Below are the code and all the weights of a small trained network. Each question names an input and a class and asks about switching units off, where a switched-off unit gives its printed mean instead of its output.

import numpy as np


def w(rows, s, z=0):
    codes = np.array(rows[::2]) - 128.0
    scale = np.full(codes.shape[1], s)
    scale[-1] = z or s
    return codes * scale


def f(y):
    return y / 2 * (1 + np.tanh(0.7978845608 * (y + 0.044715 * y**3)))


def log_softmax(a):
    a = a - a.max(-1, keepdims=True)
    return a - np.log(np.exp(a).sum(-1, keepdims=True))


def net(x, mask):
    res = np.array(x, float).reshape(1, 7) / 4 @ E
    y = f(res @ A[0][:, :-1].T + A[0][:, -1])
    res = res + np.where(mask, y, B[0][:, -1]) @ B[0][:, :-1]
    return log_softmax(res[-1] @ U[:, :-1].T + U[:, -1])


A, B = {}, {}
E = w([
[55,164,177,71,184,153,44,148,111,147,137],'x0',
[116,175,114,55,91,151,98,141,124,36,68],'x1',
[169,184,188,145,1,101,106,106,151,162,131],'x2',
[118,173,159,108,183,94,78,82,54,175,144],'x3',
[116,128,124,128,104,77,78,102,123,156,167],'x4',
[148,212,191,81,157,143,148,96,51,155,103],'x5',
[232,176,21,144,170,89,85,63,160,120,131],'x6',
],0.0089)
A[0] = w([
[151,114,77,145,99,133,120,126,219,137,140,149],'N1',
[118,150,185,117,120,169,135,148,118,81,86,62],'N2',
[146,151,182,129,75,170,135,156,202,123,115,17],'N3',
[111,75,129,152,156,154,191,161,120,94,109,48],'N4',
[75,158,233,98,203,142,117,121,41,191,137,196],'N5',
[137,122,148,123,94,107,140,121,83,121,96,47],'N6',
[133,126,144,128,96,119,156,118,129,165,152,175],'N7',
[164,124,96,129,96,95,150,94,105,124,133,181],'N8',
[132,178,180,99,131,186,144,152,146,111,106,2],'N9',
[107,182,88,51,172,125,101,116,91,83,140,208],'N10',
[251,172,117,149,149,126,211,91,104,183,128,93],'N11',
[144,103,54,138,209,105,126,108,118,177,157,30],'N12',
[98,66,122,137,186,173,217,158,112,100,121,254],'N13',
],0.015,0.0035)
B[0] = w([
[132,141,176,151,155,109,115,116,95,179,146,186],'N1',
[115,132,183,151,107,119,93,126,142,158,157,168],'N2',
[126,133,111,127,144,158,153,104,167,41,125,162],'N3',
[145,136,51,75,213,125,113,144,88,168,96,170],'N4',
[134,123,191,140,161,80,78,146,87,229,163,251],'N5',
[164,111,130,129,99,107,140,144,152,138,141,148],'N6',
[139,149,139,152,177,127,73,120,133,121,121,161],'N7',
[80,94,197,153,145,154,116,159,170,125,156,173],'N8',
[119,100,97,148,164,98,117,131,90,170,135,164],'N9',
[89,114,154,112,214,146,118,138,95,104,95,195],'N10',
[80,121,194,92,46,109,123,142,84,138,138,223],'N11',
[181,144,82,183,87,133,145,117,210,126,149,181],'N12',
[125,141,132,131,254,139,91,112,125,114,101,202],'N13',
],0.015,0.022)
U = w([
[213,139,66,185,90,115,176,113,252,137,178,60],'0',
[193,133,12,54,22,114,254,173,113,173,109,3],'1',
[81,117,206,144,128,61,60,172,76,237,182,243],'2',
[51,145,182,67,16,151,173,159,120,42,123,89],'3',
[125,151,83,110,218,190,120,132,140,82,51,134],'4',
],0.0064,0.003)

Each question gives the input, the list of numbers given to net, and the class t.
The units are the neurons (one row each of A and B). Each row of codes is followed by its name. A weight is (code - 128) times the scale printed after its matrix; where a second scale follows, it is the last column's (A, B and U).
mask holds one flag per neuron, in row order. A switched-off neuron (its flag False) gives its mean, the last column of its row in B, instead of its output. The means were averaged over made-up inputs and are rounded, as every weight is.
A unit's drop is (log p(t) with every unit on - log p(t) with that unit switched off) / (log p(t) with every unit on - log p(t) with every unit switched off).
The circuit of an input: a set's keep is (log p(t) with only the set's units on - log p(t) with every unit switched off) / (log p(t) with every unit on - log p(t) with every unit switched off). Starting from the 12 units with the biggest drops (on a tie, the unit counted first), units are removed one at a time, each time the one whose removal leaves the highest keep (on an exact tie, the one counted first), for as long as the keep stays at least 0.8.
circuit, biggest first: the units of the circuit, biggest drop first
k most important neurons: the k neurons with the biggest drops, biggest first
drop of u: that unit's drop, to one decimal
input [4,-4,-7,6,5,-5,5], class 0: circuit, biggest first -> [N12]
input [-2,4,1,-4,3,5,-3], class 3: circuit, biggest first -> [N5, N1]
input [4,8,6,-4,8,-4,3], class 4: 3 most important neurons -> [N5, N11, N3]
input [6,5,5,-5,-1,-1,3], class 4: 3 most important neurons -> [N5, N11, N3]
input [-2,-6,0,-2,2,-7,-4], class 4: circuit, biggest first -> [N5, N11]
input [-2,-2,-2,1,-8,-6,6], class 0: 2 most important neurons -> [N12, N5]
input [5,-8,-2,0,-3,-8,2], class 0: circuit, biggest first -> [N12, N5]
input [-4,6,5,8,-3,3,7], class 3: circuit, biggest first -> [N5, N1, N11]
input [4,2,6,-4,3,2,0], class 3: circuit, biggest first -> [N5, N3]
input [0,-3,-3,4,4,-2,1], class 0: 2 most important neurons -> [N12, N11]
input [8,5,0,-5,8,-2,2], class 4: 2 most important neurons -> [N5, N11]
input [0,6,8,-3,3,7,4], class 3: 2 most important neurons -> [N5, N3]
input [7,7,8,-6,-5,-4,-1], class 3: 3 most important neurons -> [N3, N5, N13]
input [-8,6,3,-4,1,7,-2], class 3: circuit, biggest first -> [N5]
input [-8,0,-6,-6,6,-7,0], class 4: drop of N5 -> 0.6
input [-6,1,8,-7,1,6,-2], class 3: drop of N3 -> 0.4
input [8,-4,8,-3,-6,-6,1], class 0: drop of N3 -> 0.2
